(in the rows, 100 means zero)
Here are made-up objects, facts about them, and rows of numbers that follow some of those facts. Name the object behind each unnamed row.

Facts:
siflim η:tiski plopu nepo κ:b
makla μ:flofel κ:a
rifli κ:b
seplarir η:tista κ:c
gratras δ:rekar flekek dutri κ:d
rabrok μ:gitrol κ:c
geflo η:brilo κ:c
gegres η:rifli κ:e
fodrir κ:b
stiplam η:makla luvu tista κ:a
godrol κ:c
drudril μ:grudrin η:nutra κ:a
flutra η:makla greskom κ:e
vanos μ:davam κ:c
logetrel κ:b
klemin μ:skefle η:plenu κ:b
dugro μ:medrudral η:tista vuplar plopu κ:d
skostuklek η:klarus vanos κ:e
mavor μ:bena δ:torepen grerik lobrivon κ:c
medol μ:rudos κ:c
lobri μ:pudrizas κ:a
pluflor η:beflis κ:b
flipo μ:gegres η:skebrebrer nedel κ:a
fugan μ:logetrel η:bena δ:lofistus mozosi torepen tiski κ:a
buflazur μ:brizin κ:a
klerok κ:d
sedibus η:ragros zagron κ:d
zagak η:beflis tririk rudos κ:d
kostifin κ:b
torepen μ:fetadro η:buflazur κ:d
buka κ:d
zokli μ:rofo η:bostak κ:b
floklun κ:a
fuflozur η:dide κ:b
grerik η:reves κ:d
sodrukal μ:plabrozin η:tista nepo drubak δ:kludir skanen κ:c
famom μ:kostifin η:plopu κ:d
tista κ:b
pletur η:klerok κ:c
bririm κ:a
beflis μ:grerik κ:c
skefis η:luvu κ:a
rudru δ:bostak κ:b
bovok μ:soneze κ:b
pleplum μ:kekisur η:tista δ:zisovon zokli κ:c
kugos δ:nutra ligrin fedras gifor κ:d
zagron μ:vanos δ:kludru bostak κ:c
fliplugam η:nedel κ:c
brizin μ:rekar η:skagre κ:e
venu κ:d
tudras η:tutrum luvu κ:a
ligrin η:pluni geger κ:d
bostak κ:a
ragros δ:godrol zastos κ:c
fodras η:tiski δ:davam bevu κ:d
graflin η:kludru tririk gitrol κ:d
grudrin μ:famom η:fetadro tridrek rudru κ:a
dutri η:tista κ:c
drakul μ:gratras η:flutra κ:a
vala μ:tririk η:plabris rikon κ:a
bretrun μ:flipo κ:a
puskil η:greskom plabris grudrin κ:a
skebrebrer η:fedras δ:bririm bena κ:b
fubim η:skefis κ:c
gozem η:skagre δ:rofo skagrik κ:b
gozom κ:c
bena μ:pluflafu κ:c
nutra η:skagre κ:a
pluflafu μ:klapiro κ:e
geger η:dide κ:b
zipem η:brilo tista κ:a
ledek μ:lobri κ:e
naplas κ:e
goskam η:stogrukla κ:a
kika μ:plopu η:bretrun brizin κ:a
vuplar δ:kludru naplas sedibus flutra siflim κ:a
stogrukla μ:fodrir η:buflazur tririk κ:e
skudra μ:nedel δ:grepelo riste κ:b
gristisal μ:pletur η:skostuklek skebrebrer κ:a
lestes η:tudras κ:a
lofistus μ:tokli η:pleplum κ:b
rudos μ:nule η:stiplam κ:b
reves δ:dadri stikubrun goskam κ:c
medrudral μ:dide η:luvu δ:brasiklo κ:d
zeflor η:tiski κ:d
flekek μ:stesa κ:a
kekisur η:nutra zastos κ:c
zisovon κ:c
skanen η:bevu κ:e
plopu μ:ledek η:tista κ:b
klarus δ:klufi logetrel klapiro grepelo κ:d
stikubrun η:fedras skagre κ:b
skagre η:tista κ:c
rekar μ:klemin κ:c
kirer η:makla δ:fuflozur reflos kludir buflazur naplas pudrizas klemin κ:c
zike κ:d
davam μ:zipem η:mozosi vanos dugro κ:a
kibek μ:bovok κ:c
luvu η:skagre δ:rofo κ:e
skobritin μ:dutri η:plabris plopu κ:a
rofo μ:rabrok η:nizoger κ:d
mozosi η:stikubrun zastos κ:d
lostu δ:ligrin skibrebun fubim buflazur tririk kika κ:c
greskom κ:a
zastos η:nedel κ:b
kludir μ:skostuklek κ:b
skagrik η:drubak κ:c
pasil η:nutra fubim δ:rekar lestes greskom gotri κ:e
lobrivon κ:c
brilo κ:e
flozi μ:zeflor κ:e
plenu μ:pluni η:tiski κ:b
lonidro κ:d
febik δ:zodram κ:d
sanagir η:likin κ:a
drilir μ:buka η:vanos κ:a
plabris μ:vobon η:stesa skagre δ:gifor driper κ:e
likin μ:reves η:vuplar κ:b
riste κ:c
gralar μ:beflis η:tropa tudras δ:reflos zike stiplam seplarir rofo geger κ:b
klovok η:godrol δ:puskil κ:b
mapla μ:likin κ:d
mutrimi κ:a
gitrol η:skagre κ:e
tridos δ:lofistus torepen goseflo flekek lobrivon κ:c
gretan δ:kekisur dide plopu vobon ledek bropebro κ:e
plabrozin μ:bropebro δ:brasiklo klerok gozom kostifin pletur κ:a
nepo μ:bretrun η:plopu skagre κ:a
bevu μ:nepo η:mozosi mutrimi κ:c
bropebro κ:a
reflos η:tista κ:c
goskudris κ:b
pluni κ:b
tutrum μ:pleplum κ:c
dadri κ:e
driper η:steba κ:c
vopor η:venu goskudris κ:e
flopu μ:zike η:vesker δ:bovok tokli lonidro pluflor driper κ:c
trofostil η:fetadro κ:b
tokli μ:drilir κ:b
vubrer μ:naplas η:flipo δ:flozi κ:a
flatuk η:fliplugam κ:e
grepliba δ:buflazur rudos dugro κ:c
munin μ:vopor η:zastos κ:d
nedel μ:kibek η:skagre κ:d
gifor η:brasiklo tiski κ:c
drurife δ:lofistus brasiklo pluflor κ:d
grepelo μ:skagre η:torepen plopu κ:e
steba μ:gozom δ:mapla kibek pudrizas zastos κ:b
goseflo η:nutra brizin κ:e
viflol μ:riste κ:d
flofel η:vuplar dugro δ:buflazur gifor napok κ:e
soneze μ:gralar κ:d
kludru μ:kika η:tista κ:b
stesa μ:mavor δ:zisovon dide κ:b
gotri η:bevu luvu κ:b
klapiro μ:torepen η:lestes κ:d
napok η:vubrer κ:c
zodram η:brasiklo vuplar κ:e
gufutrik η:geflo κ:b
nule κ:b
drubak η:nedel κ:c
tiski μ:siflim η:fedras κ:b
pudrizas μ:kludir η:tutrum vubrer κ:d
dide μ:viflol η:zastos κ:a
tririk μ:luvu η:skagre κ:a
fedras η:tista κ:b
genun η:venu δ:floklun grudrin zastos κ:b
tropa μ:klerok η:tutrum κ:e
skibrebun κ:d
brasiklo κ:c
nizoger δ:tridrek flutra κ:c
vesker μ:lonidro δ:likin pluflor fodrir κ:d
beskas μ:plabris κ:a
skefle μ:goseflo κ:a
vobon κ:d
tridrek μ:zokli η:tririk κ:d
rikon κ:b
fetadro μ:steba κ:e
gizuk μ:flutra δ:klapiro flozi lobri κ:d
klufi μ:zastos η:gufutrik rikon κ:c

Some rows with their names:
tropa: [97 101 95 101 98 108 101 102 98 86 100 100 95 100 104 99 98 101 92 100 106 100 98 107 97 107 102 95 97 99 100 102 100 102 99 104]
beskas: [101 101 99 100 95 106 99 102 99 95 98 98 97 105 103 99 100 101 98 99 102 95 100 103 94 106 101 96 98 98 93 109 98 101 100 107]
puskil: [99 101 102 102 92 95 105 101 103 101 93 99 103 100 98 99 100 98 102 97 96 98 100 100 99 100 102 94 100 99 98 99 100 103 96 98]
fugan: [102 98 100 107 96 105 90 100 100 113 106 94 98 111 104 99 102 101 108 100 109 92 100 103 101 98 103 100 97 94 103 94 96 98 101 111]
rekar: [99 102 99 98 100 102 102 101 100 104 101 99 102 102 101 101 100 100 101 100 103 100 100 100 99 104 99 97 96 99 99 104 98 101 101 97]
sodrukal: [99 97 104 105 91 105 98 100 101 94 101 94 94 103 104 104 102 102 112 103 101 94 99 106 99 100 104 102 100 99 108 86 99 95 95 108]
rabrok: [99 102 99 98 101 101 102 102 98 103 101 101 102 100 100 102 100 100 98 100 102 101 99 99 100 103 98 97 98 100 98 103 99 102 101 96]
gozom: [98 99 100 104 113 105 101 83 103 107 110 96 95 77 86 82 99 97 79 80 92 108 107 91 115 95 91 113 88 96 84 87 113 108 89 126]
logetrel: [100 100 101 98 105 93 103 100 101 110 99 104 105 100 98 99 101 98 98 101 99 103 101 96 103 96 97 100 101 101 94 104 100 103 104 92]
ligrin: [98 100 100 101 99 102 101 104 100 102 100 103 101 99 98 100 100 101 97 102 104 104 102 103 97 103 99 94 101 101 97 97 99 99 98 97]
klerok: [101 102 98 96 107 96 101 101 101 109 103 103 106 100 98 100 100 99 99 98 99 106 101 94 103 100 96 101 100 101 98 103 99 101 104 92]
rikon: [102 102 99 98 102 97 102 97 102 95 95 101 98 100 102 99 99 98 100 97 96 100 99 98 98 101 100 102 103 101 100 109 99 102 102 103]
gufutrik: [101 101 100 99 99 96 102 98 100 99 96 101 100 99 101 99 100 99 105 99 97 99 100 99 98 101 100 100 102 101 97 105 99 103 100 101]
zokli: [99 101 100 100 99 98 102 100 99 107 98 102 102 103 101 100 101 99 100 101 102 100 101 101 98 101 99 97 100 100 92 104 98 104 101 100]
vala: [100 101 101 102 90 103 102 100 101 93 92 97 97 101 102 99 99 100 104 99 98 94 100 103 95 105 103 95 100 98 98 103 98 102 94 104]
gegres: [95 101 101 97 105 95 104 102 98 110 103 103 107 98 97 101 100 99 98 99 103 104 99 97 106 100 96 99 96 102 97 97 100 105 101 86]
rifli: [101 102 97 99 103 100 100 99 99 100 99 102 100 102 101 98 100 98 98 100 100 100 100 99 99 100 98 100 101 100 94 109 98 103 103 102]
grepliba: [100 100 103 106 105 101 100 102 103 101 108 98 99 109 100 104 103 101 105 100 106 97 98 102 105 96 98 101 100 100 106 90 99 95 103 108]
grudrin: [100 101 102 101 96 97 105 100 104 97 95 99 101 102 98 99 99 98 101 97 95 98 100 100 99 102 102 94 100 100 98 103 99 103 98 98]
fliplugam: [100 99 98 98 99 102 102 101 98 97 99 101 98 95 99 100 99 100 95 102 100 103 100 102 98 102 100 99 100 100 102 102 101 99 100 96]

Which object is each row?
No name comes twice in this set of rows, the named rows included.
[108 100 92 107 104 95 60 105 95 45 100 103 111 104 91 99 101 104 90 86 98 92 90 92 90 80 109 113 133 104 93 78 106 92 95 118]  stesa
[97 102 100 99 95 105 103 98 100 82 95 97 96 99 103 100 98 101 105 96 102 96 98 103 95 108 103 97 98 99 101 99 99 104 96 104]  stogrukla
[101 100 99 97 99 104 106 102 101 100 98 100 94 99 104 102 98 101 102 107 99 103 102 103 96 107 101 97 99 101 109 110 99 96 103 94]  nedel
[102 96 100 105 100 98 95 101 104 114 104 97 99 105 101 99 100 101 105 101 104 103 100 102 104 96 105 101 100 97 114 84 99 96 101 101]  medrudral
[101 97 104 103 101 99 98 99 103 98 104 96 99 102 101 104 102 102 110 102 100 97 98 100 104 95 102 105 100 100 111 90 101 94 100 103]  pleplum
[100 101 101 107 101 108 97 100 101 90 110 95 95 113 105 103 102 101 105 100 107 93 98 104 101 101 101 102 100 98 105 95 98 94 103 117]  zagron
[100 99 101 107 98 105 95 101 101 102 107 95 98 112 104 102 102 102 107 99 109 94 98 104 101 100 102 99 97 96 104 89 96 97 100 114]  flopu
[98 99 105 105 106 97 102 98 105 90 101 97 96 102 101 103 101 101 104 99 103 96 96 101 105 96 101 103 102 101 113 87 100 95 100 108]  plabris
[95 100 103 95 96 101 100 100 95 103 99 100 101 92 101 103 100 103 108 101 101 98 99 100 101 104 99 103 96 101 97 97 99 103 96 95]  zodram
[100 101 101 98 98 100 106 102 101 111 99 101 103 105 102 103 100 99 102 105 101 99 101 101 100 102 99 95 97 100 99 112 96 102 104 93]  lobri
[101 101 98 98 101 102 99 101 99 106 102 99 102 100 101 99 99 100 99 97 104 100 100 98 100 103 99 100 96 98 97 102 98 104 101 98]  lobrivon
[96 100 105 99 99 99 101 102 99 106 96 102 98 92 98 104 101 103 104 102 100 98 100 101 97 102 97 99 101 102 97 99 98 99 94 98]  gifor
[101 101 102 99 91 103 108 98 102 95 90 98 91 102 109 101 99 100 109 106 97 94 100 107 92 108 104 97 99 100 103 109 97 101 99 105]  kludru
[99 103 100 96 103 100 101 97 99 92 98 99 99 96 101 102 98 100 101 98 98 100 98 98 101 105 99 104 98 102 102 104 100 101 101 99]  brilo
[99 102 100 97 100 99 106 104 101 110 100 101 102 105 103 103 100 99 106 102 103 103 102 100 99 107 99 95 98 100 102 105 96 101 104 91]  soneze

Now the same objects, written a new way:
Known rows:
zokli: [104 105 93 99 98 102 100 93 112 111 95 99 96 96 97 101 103 115 91 111 121 107 91 109 102 102 106 101 111 101 107 99]
gifor: [104 106 92 100 107 108 94 90 96 105 91 102 98 102 93 101 98 111 92 107 117 95 94 112 91 100 105 90 117 89 99 97]
torepen: [97 83 78 112 110 105 94 89 116 107 37 109 112 104 76 111 98 103 85 73 87 116 78 100 113 88 109 158 104 94 95 134]
vubrer: [98 92 99 111 78 99 84 90 87 99 116 105 122 110 113 97 83 102 103 107 102 91 91 110 75 99 92 89 120 93 92 104]
vala: [102 97 97 92 83 102 94 94 76 110 99 101 101 101 105 97 101 105 93 110 106 122 95 108 94 104 93 100 103 100 94 113]
gegres: [106 116 96 115 98 95 100 94 94 105 100 109 84 101 102 107 99 108 103 105 98 93 90 125 92 93 111 107 105 107 121 98]
fedras: [100 100 93 102 105 114 97 92 118 106 99 103 105 101 96 99 99 111 88 107 106 96 94 111 94 94 102 93 106 84 94 97]
skagre: [101 106 94 109 99 109 103 93 119 105 104 109 91 105 96 105 103 110 91 103 81 65 95 124 87 88 111 104 100 90 94 97]
drilir: [102 105 99 104 95 113 98 91 94 106 98 101 96 103 107 101 98 109 94 103 116 83 92 114 87 96 105 106 114 96 101 97]
makla: [101 95 100 100 80 108 92 92 105 107 108 104 112 99 110 97 102 109 90 106 97 109 91 109 102 98 92 95 103 92 86 107]
venu: [101 103 95 109 86 96 99 95 105 107 107 106 108 101 95 101 99 111 99 106 106 105 90 112 91 94 107 120 100 103 101 100]
klarus: [99 99 100 115 87 106 91 89 103 90 107 107 117 110 110 104 87 107 104 109 101 71 90 115 74 94 104 97 124 95 92 95]
steba: [96 78 91 123 95 89 84 74 118 103 47 109 108 100 85 118 95 103 89 55 79 81 67 111 111 85 109 157 123 107 89 140]
lostu: [104 105 100 107 82 91 96 89 95 108 107 108 102 102 93 104 96 108 99 100 104 84 89 120 85 97 105 103 109 103 98 99]
flozi: [102 95 90 113 100 99 86 88 107 97 107 106 128 105 114 95 89 105 103 118 99 140 85 106 94 104 91 68 115 87 106 107]
beflis: [102 106 97 108 91 95 97 94 96 107 119 106 88 103 97 100 104 112 100 113 88 90 92 119 87 96 102 96 98 98 97 100]
nule: [104 112 97 113 96 104 102 90 110 105 96 105 88 103 98 106 98 112 99 107 100 71 89 121 89 95 115 108 107 105 107 96]
bostak: [102 102 93 109 94 108 94 92 114 104 98 102 106 99 105 99 96 112 97 107 110 112 85 109 97 97 105 108 105 97 102 100]
naplas: [105 110 90 113 108 98 97 94 104 106 99 107 98 99 100 104 101 109 100 110 97 104 89 118 98 94 114 106 98 105 120 98]
ragros: [103 106 102 109 80 96 97 87 102 106 103 107 102 100 101 104 99 110 98 99 104 74 89 122 90 94 108 89 111 101 91 96]

Name these rows:
No name comes twice in this set of rows, the named rows included.
[103 100 102 101 72 94 92 91 75 111 107 104 107 102 107 99 95 106 99 102 113 107 92 110 90 100 96 100 112 105 94 106]  fugan
[101 97 103 100 73 87 95 90 87 107 112 106 114 101 100 100 97 107 100 100 114 103 91 112 92 97 100 105 107 103 88 104]  vesker
[100 96 89 107 105 104 89 91 98 96 101 108 119 108 114 96 92 103 98 118 94 128 92 106 91 106 88 69 120 85 102 106]  grepelo
[104 113 87 110 108 102 100 97 98 105 93 108 83 100 103 103 106 108 97 112 81 106 90 120 98 97 110 107 98 101 116 103]  flutra
[105 108 97 100 97 105 100 88 98 104 99 106 99 101 108 101 100 107 94 102 107 102 92 120 96 96 101 91 114 93 103 98]  flatuk
[102 104 102 107 74 99 99 89 96 106 103 108 91 102 108 105 104 109 96 103 90 77 91 124 94 94 108 99 106 106 87 101]  rudru
[100 97 96 100 93 104 97 91 108 105 98 100 112 99 102 97 95 112 93 110 122 130 90 100 102 102 96 100 110 94 90 100]  mapla
[103 109 89 105 103 103 103 99 107 110 99 104 92 100 87 103 101 115 97 110 113 104 95 114 97 93 117 136 99 108 118 99]  vobon
[103 109 90 114 109 99 100 93 105 109 95 104 89 103 87 104 98 112 100 114 102 96 87 115 89 98 117 113 104 103 111 97]  pletur
[106 116 96 111 100 99 99 89 99 103 90 107 84 99 108 106 101 109 100 107 104 91 90 127 95 95 113 104 109 106 117 95]  vopor
[99 90 89 109 101 100 91 90 103 98 93 103 114 110 101 98 90 107 99 122 99 126 89 100 86 111 95 69 116 88 95 106]  klufi

The same objects again, as new rows of numbers:
Known rows:
bena: [104 94 106 97 104 106 118 100 98 118 100 112 100 90 98 95 108 94 90 97 109 95 99 95 102 96 101 108 99 117 100 95 103 101 107 104 95 125 87 92 92 104 101 105 98]
sodrukal: [106 99 96 109 106 75 87 97 111 85 81 91 96 132 122 124 98 95 128 109 111 80 89 92 99 87 109 108 90 70 89 94 110 87 101 98 118 77 107 75 111 110 123 89 113]
soneze: [105 102 103 87 95 103 102 100 100 97 100 103 90 98 99 101 96 104 96 107 100 104 102 100 99 103 92 102 98 96 100 94 99 100 102 101 105 110 94 102 105 102 102 103 95]
bovok: [101 98 102 104 108 102 98 90 106 112 110 100 102 97 106 86 101 97 98 95 104 106 104 94 103 101 99 103 108 106 94 102 95 105 90 101 100 103 92 103 107 98 96 102 103]
flofel: [88 82 93 95 83 110 112 108 102 77 105 98 80 88 103 93 89 107 107 97 87 115 109 118 86 130 74 95 104 89 110 98 100 96 75 99 121 89 108 131 74 56 106 98 101]
goskudris: [98 98 98 106 113 89 99 104 107 106 104 97 95 99 108 97 96 102 93 102 102 104 106 100 103 96 99 97 96 100 107 101 96 102 100 99 103 100 90 112 106 99 99 98 104]
vopor: [90 110 95 93 99 99 81 75 90 100 106 70 80 106 98 141 108 93 99 100 89 89 90 118 73 108 101 99 101 112 108 109 99 103 88 88 117 68 111 134 73 74 102 83 83]
bevu: [97 113 109 109 110 96 89 92 107 104 99 102 118 116 86 98 99 96 105 103 110 92 94 85 121 74 118 112 97 95 82 104 96 95 118 97 76 112 102 73 129 136 104 105 104]
tiski: [107 95 103 124 114 87 108 105 117 108 89 120 119 104 123 68 94 96 117 95 111 101 99 86 116 98 100 111 101 88 82 96 96 93 93 108 87 117 80 80 129 108 102 111 116]
plenu: [109 92 103 118 114 82 101 108 117 100 91 111 108 113 128 82 94 101 119 100 111 99 102 92 112 92 100 105 96 80 83 93 98 91 92 107 103 104 90 82 122 108 110 102 122]
klemin: [104 97 105 112 100 105 109 91 101 110 106 94 105 97 110 87 99 93 104 94 104 104 97 103 100 108 99 109 108 100 87 103 95 99 83 100 98 99 95 105 104 92 101 98 101]
riste: [91 112 113 82 96 119 93 100 80 96 124 87 106 81 60 97 99 104 79 97 90 124 97 116 99 115 100 93 106 115 113 107 90 117 101 97 77 97 113 121 98 88 76 110 78]
tutrum: [101 124 101 108 127 74 76 100 96 110 84 97 111 127 97 139 106 103 104 106 109 75 87 91 110 64 129 101 82 97 99 102 104 101 134 94 86 86 103 75 114 140 104 95 105]
gitrol: [84 116 88 99 97 107 89 89 94 95 99 83 95 98 97 124 107 98 96 94 82 92 92 112 75 123 95 98 94 115 115 108 106 98 90 85 107 65 118 128 76 75 96 87 92]
flipo: [95 107 101 110 93 100 94 107 92 99 97 97 109 104 91 109 105 103 96 98 99 93 98 106 97 87 109 95 96 98 110 109 97 101 116 97 89 92 114 96 90 108 102 97 103]
bririm: [106 97 99 105 96 108 112 95 97 114 100 109 100 97 107 98 109 90 98 94 108 88 97 96 92 92 98 102 112 110 98 102 99 96 98 104 100 118 87 101 82 102 107 99 98]
vala: [111 92 106 107 97 85 99 103 110 98 92 109 105 117 118 86 94 95 114 105 112 97 99 89 111 81 110 100 113 80 82 96 104 94 99 110 103 107 97 73 109 119 109 101 109]
gozom: [95 101 102 82 92 124 112 98 88 106 117 94 96 78 76 100 104 98 80 96 92 112 97 113 92 118 92 96 104 125 111 103 96 113 94 95 91 106 101 121 82 83 89 104 82]
beskas: [110 108 104 110 113 84 100 108 99 106 91 106 110 119 105 106 96 105 105 101 115 91 100 96 111 67 118 97 99 85 87 99 99 100 121 106 93 109 92 74 110 135 103 102 110]
febik: [87 100 83 109 99 127 131 97 127 83 97 92 69 98 74 99 91 114 88 114 102 79 109 92 99 82 86 98 71 101 88 91 119 78 110 89 116 121 84 110 75 129 126 84 105]

Rows to name:
No name comes twice in this set of rows, the named rows included.
[100 111 98 108 108 102 95 76 106 116 106 86 93 105 112 108 106 87 102 96 104 88 91 97 88 94 106 109 107 112 86 105 98 95 90 93 106 93 94 111 100 103 107 87 95]  zokli
[103 95 102 112 121 69 84 108 115 84 103 99 101 122 118 90 82 113 116 111 105 114 109 93 125 82 109 94 99 62 89 94 95 102 102 103 107 93 98 88 132 117 99 104 121]  skudra
[105 99 106 101 89 110 104 104 91 103 112 105 107 90 90 83 104 94 90 96 98 106 102 100 103 92 107 90 113 105 94 104 105 105 105 110 90 110 99 90 92 113 91 102 93]  grudrin
[94 99 99 97 81 114 105 101 89 91 104 94 95 87 90 99 100 102 93 94 95 104 100 119 84 121 88 90 99 104 108 106 104 101 89 95 102 88 111 123 69 80 94 96 91]  zipem
[106 113 97 105 103 89 76 72 106 101 79 93 99 132 117 139 103 94 125 108 105 77 87 87 96 84 115 117 91 85 87 101 98 83 104 96 111 85 104 74 121 117 121 87 102]  munin
[89 124 110 104 96 127 94 83 75 115 110 72 105 96 67 137 121 95 76 92 93 79 82 117 81 98 110 103 87 137 111 116 102 106 114 81 90 83 121 109 75 102 97 82 78]  kekisur
[95 94 92 79 100 94 105 122 84 97 98 102 80 87 105 125 103 103 93 101 92 106 105 116 81 119 87 95 98 109 136 95 99 108 100 99 119 93 102 130 73 64 93 102 90]  reves
[90 93 88 81 89 111 106 107 91 84 104 93 76 87 85 113 99 113 93 102 87 111 109 113 92 120 82 93 92 103 121 97 101 101 98 95 117 101 105 129 82 75 98 98 92]  gratras
[91 107 103 89 98 112 83 83 96 98 124 82 98 85 94 90 95 97 94 98 81 126 101 109 90 125 93 98 114 108 103 109 87 111 74 95 91 90 107 136 101 67 78 104 89]  logetrel
[96 88 103 104 82 124 117 95 93 100 120 93 104 79 94 72 102 97 90 87 95 117 105 116 93 132 82 99 108 113 103 107 98 103 75 98 99 99 105 120 87 68 91 96 95]  siflim
[111 98 109 111 106 90 100 98 104 110 95 111 112 109 107 85 97 92 105 102 114 98 99 84 117 75 115 102 116 88 81 99 94 98 110 110 86 116 88 75 115 131 102 113 106]  flekek

